Look-ups in named tables: a row name and a column name give one cell, copied from the table.

gib.csv
,pubigu,savonul,fito,gememal
fiz,85.1,64.4,70.2,52.1
tiza,37.2,73.0,72.8,64.7
dov,77.4,25.6,61.4,51.4
kemo,16.7,38.3,23.8,52.9

fiz, pubigu -> 85.1
tiza, fito -> 72.8
dov, fito -> 61.4
kemo, pubigu -> 16.7
kemo, gememal -> 52.9
tiza, pubigu -> 37.2
fiz, gememal -> 52.1
tiza, savonul -> 73.0
fiz, savonul -> 64.4
dov, savonul -> 25.6

Table kifetu
	tusog	fud	zom	fikero	sib	vuf
vutatiz	0.595	0.641	0.763	0.623	0.623	0.660
tib	0.850	0.573	0.749	0.785	0.989	0.544
nusede	0.580	0.637	0.712	0.777	0.656	0.604
tudid	0.775	0.552	0.750	0.603	0.825	0.730
puvuziv	0.595	0.549	0.770	0.803	0.523	0.730
vem	0.675	0.486	0.626	0.586	0.517	0.633
mibini	0.593	0.848	0.884	0.473	0.603	0.837
laga	0.691	0.625	0.623	0.822	0.521	0.644
dipi	0.867	0.641	0.917	0.655	0.900	0.838
vizatub	0.824	0.817	0.608	0.594	0.837	0.845
ruz	0.414	0.492	0.596	0.747	0.439	0.148
pivor	0.708	0.662	0.639	0.745	0.791	0.660
bif	0.908	0.375	0.775	0.607	0.873	0.743

fud of pivor: 0.662
vuf of vizatub: 0.845
fikero of tudid: 0.603
fud of laga: 0.625
fikero of vem: 0.586
fud of ruz: 0.492
fud of vutatiz: 0.641
sib of laga: 0.521
zom of dipi: 0.917
vuf of mibini: 0.837
sib of puvuziv: 0.523
fud of dipi: 0.641
fud of bif: 0.375
fud of puvuziv: 0.549
zom of vizatub: 0.608
fikero of bif: 0.607

Table fonep
	zesab	fon	guv	suretim
rap	66436	14861	25749	71565
lok	75025	20986	32717	85405
busobi	73151	17270	31737	87426
dasa	81274	10085	43928	75467
paf	55042	8959	28168	56226
libap	54243	10681	12430	50311

fon of busobi is 17270
suretim of rap is 71565
guv of dasa is 43928
guv of paf is 28168
zesab of libap is 54243
suretim of dasa is 75467
fon of paf is 8959
zesab of rap is 66436
fon of libap is 10681
zesab of lok is 75025
guv of rap is 25749
suretim of paf is 56226
guv of busobi is 31737
suretim of libap is 50311
suretim of lok is 85405
zesab of dasa is 81274
guv of libap is 12430

Table reta
        nugir    kul    tun   tipa  sefos   fupe
labu     40.3  -40.8   -5.9   10.4  -57.0  -65.2
gedug    82.5  -72.6    1.2   16.1  -48.9  -56.7
gorup    73.3  -83.1  -17.0    0.6  -49.9  -45.2
gazu     62.0  -73.6  -17.1   -8.7  -57.8  -52.1
losag    37.5  -44.9  -13.2  -10.9  -67.5  -66.3
ledin    34.8  -58.3  -31.4  -27.1  -68.0  -50.8
kub       9.1  -26.3  -22.6  -17.6  -46.8  -37.6
bododa   19.1  -64.8  -38.0  -44.0  -57.7  -31.5
kifa     56.1  -67.0  -11.1   -1.2  -32.1  -26.4

kub, tipa: -17.6
gorup, tipa: 0.6
labu, tipa: 10.4
losag, tun: -13.2
labu, sefos: -57.0
kifa, sefos: -32.1
gedug, tun: 1.2
ledin, fupe: -50.8
gazu, fupe: -52.1
bododa, tipa: -44.0
labu, kul: -40.8
losag, sefos: -67.5
gazu, tun: -17.1

nibovif =
|  | fem | vupu | zuruvo | kot |
|---|---|---|---|---|
| nusuzur | -54661 | -78921 | -63233 | 56285 |
| pov | -70303 | -19742 | -80160 | 25241 |
| voti | -38458 | -75673 | -45546 | 36552 |
| sodufir | -80314 | -64692 | -76525 | 63876 |
| vulenas | -23266 | -44290 | -48741 | 5736 |

sodufir, fem: -80314
voti, kot: 36552
nusuzur, zuruvo: -63233
pov, fem: -70303
vulenas, zuruvo: -48741
pov, kot: 25241
vulenas, fem: -23266
voti, fem: -38458
vulenas, vupu: -44290
pov, zuruvo: -80160
nusuzur, kot: 56285
nusuzur, vupu: -78921
sodufir, vupu: -64692
pov, vupu: -19742
nusuzur, fem: -54661
voti, vupu: -75673

taz =
cols = piv, nesemi
ler: [49, 85]
rasuno: [88, 76]
kikas: [251, 51]
vasa: [77, 79]
muz: [81, 77]
vosevas: [83, 78]

rasuno, nesemi -> 76
kikas, piv -> 251
rasuno, piv -> 88
muz, piv -> 81
ler, nesemi -> 85
vosevas, nesemi -> 78
kikas, nesemi -> 51
vosevas, piv -> 83
ler, piv -> 49
vasa, nesemi -> 79
vasa, piv -> 77
muz, nesemi -> 77

Table siv
,pag,roka,povodur,bosedo,lupi
kedav,5672,5622,4125,1805,5687
zod,5633,5657,4160,4214,5408
vosoka,5533,5264,4124,3560,5208
fudiv,4871,5417,4628,6556,4494
resaseg,7507,6235,7330,6668,6328
keku,5688,5892,5190,3118,5887
nika,7347,6147,6332,6317,6239
vabitin,5839,5409,4624,3975,5903
gid,5726,5060,6504,7188,5100
sapaz,3925,4049,4557,6419,3595
rusor,5883,5271,3926,3696,6023
pivopo,5840,5585,3966,3033,5589
zimodir,4617,4716,5994,6088,4505

What is the lupi of keku in siv?
5887
What is the pag of rusor in siv?
5883
What is the pag of zod in siv?
5633
What is the bosedo of kedav in siv?
1805
What is the bosedo of nika in siv?
6317
What is the bosedo of fudiv in siv?
6556
What is the povodur of zod in siv?
4160
What is the lupi of sapaz in siv?
3595
What is the roka of vosoka in siv?
5264
What is the bosedo of zimodir in siv?
6088
What is the roka of vabitin in siv?
5409
What is the pag of kedav in siv?
5672
What is the lupi of nika in siv?
6239
What is the roka of kedav in siv?
5622
What is the lupi of fudiv in siv?
4494
What is the povodur of keku in siv?
5190
What is the pag of nika in siv?
7347
What is the povodur of vosoka in siv?
4124
What is the pag of sapaz in siv?
3925
What is the roka of sapaz in siv?
4049
Row with the largest povodur: resaseg

diz =
	gabir	navilem	nede	fip	zuf	niza	metisab
zafo	166	128	159	127	171	57	136
pode	159	53	135	57	159	140	85
lazak	83	113	90	137	55	93	39
pil	118	185	141	158	57	24	167
gamuzut	135	142	149	110	156	34	160
velet	55	25	71	73	162	218	66
tetepi	97	125	112	134	70	82	135
darok	110	43	103	77	54	54	88
perado	110	185	143	143	79	16	153
fela	92	76	98	63	198	154	72
tav	77	130	118	157	62	88	111
zab	95	5	62	49	139	175	10
vavuber	137	68	83	111	51	101	51

metisab of pil: 167
nede of lazak: 90
navilem of velet: 25
niza of perado: 16
zuf of darok: 54
nede of vavuber: 83
gabir of tav: 77
gabir of velet: 55
navilem of tav: 130
niza of lazak: 93
gabir of pode: 159
niza of pil: 24
fip of tav: 157
Which row has the largest nede? zafo

filok:
|  | buraru | vema | vogole | nupo | satab |
|---|---|---|---|---|---|
| gudimop | 55425 | 57106 | 92429 | 78995 | 42708 |
| pek | 28462 | 53180 | 38729 | 44636 | 19870 |
| puv | 59656 | 49356 | 49046 | 60071 | 38056 |
| mur | 79446 | 44730 | 66729 | 64108 | 58340 |
| gev | 24008 | 47506 | 29353 | 49604 | 28954 |
| ber | 56012 | 50078 | 54985 | 49176 | 42766 |
| gudut | 23104 | 61409 | 28763 | 38896 | 4517 |
| dulo | 48753 | 69896 | 33008 | 58470 | 40166 |
| nufu | 22132 | 65142 | 32407 | 43676 | 11380 |
| kek | 41388 | 79867 | 27763 | 55335 | 19663 |
| nunotor | 26620 | 61249 | 31629 | 46710 | 21117 |
| dogu | 54806 | 60436 | 50226 | 49300 | 60423 |
| vem | 36759 | 78276 | 14025 | 50557 | 22609 |
| kog | 70580 | 48920 | 63750 | 59754 | 25734 |

satab of puv = 38056
buraru of nunotor = 26620
satab of gev = 28954
nupo of kog = 59754
satab of kek = 19663
vogole of puv = 49046

